Each row is followed by its class.
[ 1.75 -0.11  2.06  0.44  1.39  0.30  0.49  1.22 -0.62  0.21 -1.27  0.85
  1.21 -1.37  0.74 -0.48 -1.60 -1.15  1.51  1.61  1.39 -0.63  2.50  0.73
 -2.16 -0.45  4.28 -1.86 -0.94 -0.09  2.13 -1.43  0.59  0.76 -1.79 -0.30
  4.12 -0.41  0.75  1.59  0.42 -2.09 -0.20 -0.27 -0.81  0.06 -0.55  2.52
  0.09 -4.15  2.86  0.33  0.12 -0.12  1.61 -0.04  2.00  0.02 -1.08 -2.63
  0.13  3.91 -3.11  0.30  0.35 -0.52  1.05  0.39 -0.72] => K
[ 1.60 -0.27  2.48  0.54  0.25  0.45  0.82  1.40 -0.93  0.15 -2.28  0.85
  1.18  1.36  0.04 -0.43 -1.26 -2.99 -0.15  2.69  0.05 -0.32  3.39  0.59
 -2.69 -0.46  4.29 -2.16 -0.61  1.08  2.37 -0.34  0.62  1.12 -2.63 -0.29
  6.67  0.12  2.01  2.55  1.50 -2.29 -0.67 -1.37 -1.92 -0.14 -0.53  2.81
  0.94 -4.93  2.65  0.18  0.73 -0.18  1.40 -0.07  2.17  0.97 -1.96 -3.31
 -0.22  5.95 -3.19 -0.07  0.91 -0.35  1.75  0.22 -4.07] => K
[ 1.44 -0.40  0.76  0.02  0.79 -0.70  0.44  0.42  1.55 -0.27  0.44 -0.15
  0.07  1.53 -0.41  0.12 -2.46 -1.81 -1.28  2.58 -0.08  0.14  1.75  0.10
 -2.12 -1.07  1.12 -2.14 -0.68 -0.01  1.55 -0.07  0.34  0.44 -5.70  0.97
  2.84  0.23 -0.04  1.72  0.53  0.42 -1.29  0.14 -1.24  0.46 -0.97  1.13
  1.42 -2.79  2.23 -0.53 -2.91  0.19  0.32 -1.07  0.14  1.20 -2.81 -0.70
  0.77  3.71 -1.86  0.85  1.66 -1.12  0.92  2.74 -3.78] => X
[ 1.51  0.49  1.65  0.76  0.54 -0.03  0.32  1.87  0.41  0.71  0.37 -0.14
  1.18  1.35  1.31  0.05 -3.61 -2.12  2.25  1.89  0.67 -0.40  1.66 -0.07
  3.27 -0.81  3.24 -2.33 -2.55 -0.23  0.35 -0.31  0.69 -0.36 -1.13 -0.76
  2.34  0.29  0.45  0.02  0.11 -1.80  0.45  0.27 -0.10 -1.71 -1.14  0.35
  0.62 -5.58  2.43 -0.17 -0.59  0.61  0.58 -0.23  1.69 -0.32 -2.23 -3.14
 -1.50  1.51 -1.28  0.70  2.09 -0.72  1.03  5.49 -0.75] => K
[ 2.07 -0.57  1.40  1.28 -1.66 -0.03  0.18  1.21 -0.15  0.58 -1.62  0.65
  0.61  1.50 -0.43 -0.23 -2.69 -2.48 -1.15  2.83  0.25 -0.57  3.50  0.66
 -2.21 -0.60  2.61 -2.38 -0.33  0.57  1.14 -1.03  0.69  0.19 -3.63  0.60
  6.05  0.23  1.60  1.62 -0.33 -0.39 -0.14 -0.73 -1.43 -0.99  1.05  2.71
  2.30 -3.93  2.34  0.04 -0.16  0.61  1.52  0.33  3.93  0.94 -1.73 -0.51
 -0.50  5.36 -2.70  0.10  1.47 -0.69  1.23  1.01 -3.59] => W
[ 2.07 -0.71  1.55  0.20  0.30 -0.62  1.62  0.97 -0.11 -0.03 -0.79 -0.13
  0.24  1.52 -1.10 -1.56 -3.14 -2.68 -1.37  4.66  0.28 -0.02  3.19  0.47
 -3.14 -0.81  3.85 -3.72 -1.18  0.53  1.83 -0.77  0.36  1.90 -5.22  1.44
  7.14  0.22  1.65  1.85 -1.39 -0.54 -1.26 -1.20 -2.45  0.15  1.00  2.16
  1.71 -4.83  2.83  0.16 -1.11  0.48  1.34 -1.07  1.61  2.40 -2.77 -2.72
 -0.53  5.91 -3.12  0.63  2.40  0.12  0.44  2.36 -4.36] => X
[ 1.58  0.78  1.44  1.85  0.80 -1.11 -1.36  0.13 -2.77  0.61 -3.29 -1.22
  0.17  2.51 -0.34 -0.72 -3.42 -3.94 -1.16  2.29  0.16  1.29  3.55  1.72
 -2.43 -0.88 -0.56 -2.95 -0.90 -0.27  0.35 -1.31 -0.36  1.57 -4.66 -0.16
  7.52  0.00  1.34  1.74 -0.19  0.17  0.04 -1.53 -1.67  0.06  4.13  2.86
  6.35 -3.29  2.78 -0.13 -0.03  0.59  1.88  1.70  1.64  1.37 -1.06  2.52
 -0.25  6.21 -2.00  0.84  0.96 -2.26  0.97  2.51 -5.19] => X
[ 1.65  0.01  0.18  0.66 -0.73 -0.07 -0.48 -0.36 -0.50  0.60 -2.61 -0.23
 -0.65  0.49  0.39 -0.23 -1.62 -0.78 -0.04  1.26  0.38 -0.40  1.22 -0.12
 -1.42  0.77  1.40 -0.31 -0.36  0.42 -1.34 -0.24 -0.09  1.29 -1.58 -0.35
  2.38 -0.01  1.61 -0.09 -0.01 -0.41  0.27 -1.48 -0.76 -0.51  3.99  0.79
  1.70 -0.86  0.24 -0.18  1.47  0.75  0.70  0.73  0.39  0.89 -2.18 -0.40
 -1.45  0.85 -0.87 -0.58  1.23 -0.56 -0.63  1.16 -1.37] => Y
[ 1.13 -1.53  1.81  0.77 -0.42  0.07 -0.37  1.14 -1.22  0.47 -0.96 -0.03
 -0.63  0.99  0.25 -0.81 -2.97 -3.62 -0.50  2.83 -0.77 -0.41  3.62  0.14
 -2.07 -0.75  1.36 -1.92 -1.38  0.86  2.25 -1.39  0.07  1.18 -4.16  1.41
  6.68 -0.40  1.58  1.66 -0.98 -1.10  0.55 -0.65 -1.85 -0.30  0.93  2.80
  2.77 -3.83  2.36  0.19 -0.18  0.18  1.34 -0.40  1.50  1.84 -1.43 -1.41
  0.19  7.09 -2.60  0.40  0.69  0.08  2.61  1.91 -3.55] => A
[ 1.90 -0.79  2.10  0.63  0.76 -1.04 -0.45  1.20 -0.32 -0.84 -1.50  0.07
  1.19  1.47 -0.51 -0.81 -2.94 -2.96 -1.67  4.20  0.44  2.69  3.68  1.01
 -2.65 -0.74  1.11 -2.81 -0.56  0.53  1.05 -1.38  0.99  1.79  0.49  0.31
  8.63  0.18  0.77  1.09 -0.29  0.34 -1.43 -1.62 -2.44  0.58  0.38  2.40
  2.66 -2.77  2.23  0.15 -1.61  0.19  1.14 -0.64  1.62  1.38 -1.24 -1.64
  0.22  6.10 -2.50  0.09  2.08 -0.03 -0.16  0.43 -3.62] => U
[ 1.01 -0.96  1.76  0.70 -0.88  0.42 -0.21  0.40 -0.42 -0.28 -1.45  0.50
  0.19  0.61 -0.69  0.56 -1.48 -2.14 -1.38  4.05  0.34 -0.40  4.51  0.26
 -2.56 -0.25  2.90 -0.63 -1.34  1.05  1.20 -0.15  0.62  1.23 -2.75  0.49
  5.60  0.55  0.82  1.00 -0.19 -1.22 -0.39 -0.90 -1.71 -0.48  2.13  1.95
  0.36 -2.65  1.60  0.36 -0.36  0.11  0.98 -0.56  0.42  1.63 -1.84 -2.25
 -1.03  3.37 -2.34 -0.18  1.14  0.33  0.50 -0.13 -2.83] => Y
[ 0.84 -0.79  1.60  0.20  0.26 -0.23 -0.37 -0.27 -0.87  0.68 -0.63  2.24
 -0.51  0.07 -0.31 -0.83 -2.52 -2.64 -0.42  2.69 -0.27 -0.57  3.28  0.57
 -2.13 -1.08  0.93 -2.37 -0.45  0.16  3.00 -1.25 -0.37  1.24 -3.06  2.16
  6.78 -1.32  2.16  1.71 -0.73 -1.04  0.87  0.18 -1.30  0.58 -0.29  2.53
  2.43 -3.30  1.97  0.06 -0.64  0.67  1.28  0.30  1.05  2.09  0.25 -1.55
  0.73  6.97 -1.25 -0.36 -0.66 -0.54  1.93  1.60 -4.74] => A
[ 0.46 -0.69  1.95  0.38 -1.20  1.08  0.85  0.57 -0.70  0.54 -0.90  0.98
 -0.10  0.87 -0.37 -0.72 -1.93 -3.10 -0.32  2.07  0.08  0.44  3.14 -0.23
 -2.54 -0.68  3.60 -1.84 -0.65  0.56  2.21 -0.73 -0.16  0.82 -3.31  0.87
  6.47 -0.32  1.54  2.20 -0.06 -1.45 -0.21  0.10 -0.99 -0.46  0.95  1.98
  0.78 -3.70  1.34 -0.26 -0.40 -0.07  1.24  0.01  1.61  2.10 -2.39 -1.34
 -0.27  6.39 -3.45  0.47  1.35  1.05  1.40  1.17 -4.55] => L
[ 3.02 -1.39  2.00  0.50  1.22 -0.06 -0.12  1.36 -1.31 -0.52 -1.22  0.58
  1.36  0.61 -0.23 -3.33 -1.89 -1.85 -2.00  4.31  0.84  0.09  4.05  0.87
 -3.46 -1.02  3.56 -3.17 -0.75  0.67  2.65 -1.88  0.09  2.41 -2.83  1.37
  8.93  0.82  1.12  1.93 -0.25 -1.15 -1.25 -1.50 -0.46  0.95 -2.36  3.19
  0.15 -4.86  3.26  0.77 -0.78  0.12  1.73 -1.08  2.07  0.07  0.33 -4.37
  0.50  6.45 -2.21 -0.35  0.64  0.44  1.51 -0.47 -3.51] => W
